M = [-24  31  13 -25  20  19  24  36  -6 -33  37  38 -12  30]
Find the 3rd smallest entry.
-24
The entry just left of 24: 19
Find the second entry from the left.
31
Find the second entry from the right.
-12
The 3rd entry from the right: 38

Read these off the matrix that follows.
1) What is the entry in the top-right corner?
2) What is the last entry, reading row by row?
3) What is the entry directly below the smallest entry?
4) What is the fifth entry, reading row by row?
5) What is the largest entry in the last column?
6) What is the entry directly above the centre entry?
.02, .09, .08, .06, .52, .01, -.03, -.16, .13, -.05, -.14
.03, -.09, -.33, -.24, -.24, .12, -.07, .19, .02, .05, .08
.09, -.01, .32, .17, -.18, -.12, .14, -.09, -.04, -.13, -.15
1) -.14
2) -.15
3) .32
4) .52
5) .08
6) .01
